Below is a small trained network, with its code and all its weights. Each question gives an input and a class and asks what happens when units are switched off, that is, made to give their printed mean instead of their output.

import numpy as np


def w(rows, s, z=0):
    codes = np.array(rows[::2]) - 128.0
    scale = np.full(codes.shape[1], s)
    scale[-1] = z or s
    return codes * scale


def norm(h):
    return h / np.sqrt((h * h).mean(-1, keepdims=True) + 1e-5)


def f(y):
    return y / 2 * (1 + np.tanh(0.7978845608 * (y + 0.044715 * y**3)))


def log_softmax(a):
    a = a - a.max(-1, keepdims=True)
    return a - np.log(np.exp(a).sum(-1, keepdims=True))


def net(x, mask):
    res = np.array(x, float).reshape(1, 5) / 4 @ E
    u = 0
    for l in range(2):
        y = f(norm(res) @ A[l][:, :-1].T + A[l][:, -1])
        res = res + np.where(mask[u : u + 3], y, B[l][:, -1]) @ B[l][:, :-1]
        u += 3
    return log_softmax(norm(res)[-1] @ U[:, :-1].T + U[:, -1])


A, B = {}, {}
E = w([
[164,107,66,168,155,101,52,206,76,145,104,85],'x0',
[94,146,52,1,57,210,171,200,69,89,162,125],'x1',
[119,95,157,122,97,113,113,187,168,176,157,146],'x2',
[44,75,181,93,139,122,73,99,78,146,85,164],'x3',
[68,184,86,95,122,111,100,112,173,204,83,81],'x4',
],0.0044)
A[0] = w([
[145,59,202,85,42,51,182,253,205,203,115,166,8],'L0N0',
[58,166,218,104,87,151,230,71,197,95,150,128,136],'L0N1',
[143,209,128,110,196,132,196,57,45,20,10,67,57],'L0N2',
],0.0035,0.0017)
B[0] = w([
[194,171,172,56,176,170,157,55,127,111,73,2,180],'L0N0',
[122,85,72,168,117,67,99,164,93,115,115,104,254],'L0N1',
[151,126,207,73,143,150,111,136,175,162,148,39,205],'L0N2',
],0.0086,0.0021)
A[1] = w([
[62,229,32,102,128,137,111,95,235,208,65,153,82],'L1N0',
[47,112,148,128,49,95,244,23,188,88,160,114,5],'L1N1',
[184,255,81,180,126,114,224,156,177,142,182,133,45],'L1N2',
],0.0045,0.0023)
B[1] = w([
[188,63,172,174,139,160,171,146,103,44,185,179,254],'L1N0',
[161,190,81,191,138,147,75,222,101,163,101,82,164],'L1N1',
[1,102,189,78,134,119,99,92,71,180,69,189,209],'L1N2',
],0.01,0.0029)
U = w([
[176,71,195,181,153,163,189,153,105,26,227,210,102],'0',
[2,129,181,82,150,119,115,95,66,169,48,215,103],'1',
[132,131,84,130,129,101,145,101,164,119,163,157,254],'2',
[130,172,43,209,113,73,82,223,93,123,81,75,99],'3',
[175,205,210,63,169,163,142,97,164,140,127,21,87],'4',
[154,207,119,95,135,127,81,79,183,122,162,172,63],'5',
],0.0082,0.0096)

Each question gives the input, the list of numbers given to net, and the class t.
The units are the neurons (one row each of A and B). Each row of codes is followed by its name. A weight is (code - 128) times the scale printed after its matrix; where a second scale follows, it is the last column's (A, B and U).
mask holds one flag per neuron, layer by layer. A switched-off neuron (its flag False) gives its mean, the last column of its row in B, instead of its output. The means were averaged over made-up inputs and are rounded, as every weight is.
A unit's drop is (log p(t) with every unit on - log p(t) with that unit switched off) / (log p(t) with every unit on - log p(t) with every unit switched off).
The circuit of an input: a set's keep is (log p(t) with only the set's units on - log p(t) with every unit switched off) / (log p(t) with every unit on - log p(t) with every unit switched off). Starting from all 6 units, units are removed one at a time, each time the one whose removal leaves the highest keep (on an exact tie, the one counted first), for as long as the keep stays at least 0.8.
circuit, biggest first: the units of the circuit, biggest drop first
unit that matters most: the unit with the biggest drop
k most important neurons: the k neurons with the biggest drops, biggest first
k most important neurons of layer l: the k neurons of layer l with the biggest drops, biggest first
input [-7,-3,3,-4,-2], class 3: unit that matters most	L1N1
input [6,4,7,4,6], class 4: 2 most important neurons of layer 1	L1N2; L1N1
input [-4,-7,-2,-1,-3], class 2: circuit, biggest first	L1N0; L0N0
input [4,1,-3,-5,-4], class 1: circuit, biggest first	L1N2; L0N1
input [2,4,0,-6,-4], class 1: circuit, biggest first	L1N2; L1N0
input [-6,4,-4,5,4], class 3: 2 most important neurons of layer 1	L1N1; L1N2
input [-6,-3,-8,5,-4], class 4: 3 most important neurons	L0N2; L1N0; L1N2
input [6,1,8,2,-1], class 4: 2 most important neurons of layer 0	L0N0; L0N1
input [-6,0,-6,-3,0], class 3: 3 most important neurons	L0N1; L1N1; L0N0
input [6,5,1,-6,8], class 0: circuit, biggest first	L1N0; L0N1
input [-4,7,6,-1,-5], class 2: 3 most important neurons	L1N0; L0N2; L0N1
input [-1,5,4,-7,-6], class 1: circuit, biggest first	L1N2; L1N0
input [-7,4,-7,4,-6], class 3: circuit, biggest first	L1N1; L1N0; L0N1
input [1,3,6,-2,3], class 4: unit that matters most	L0N0
input [-6,-1,7,-7,7], class 0: 3 most important neurons	L1N0; L0N2; L0N1
input [-6,1,-3,2,-5], class 3: 2 most important neurons of layer 1	L1N1; L1N0
input [4,-4,-7,-2,4], class 4: 2 most important neurons	L0N2; L0N1
input [-3,6,-1,4,7], class 0: 2 most important neurons	L1N0; L1N2
input [-5,3,1,1,-4], class 3: 2 most important neurons of layer 1	L1N0; L1N1
input [1,6,7,-3,-1], class 4: circuit, biggest first	L0N0
input [-2,7,-5,-8,7], class 1: 2 most important neurons	L1N2; L0N0
input [-6,3,0,-4,-2], class 3: 2 most important neurons	L1N1; L0N1
input [-3,0,-4,1,5], class 0: 2 most important neurons	L1N0; L0N0
input [-2,-5,-7,5,3], class 4: 2 most important neurons	L0N2; L1N2
input [-1,6,5,2,6], class 0: 2 most important neurons	L1N0; L0N2
input [-7,-4,7,0,-1], class 3: 2 most important neurons of layer 0	L0N1; L0N2
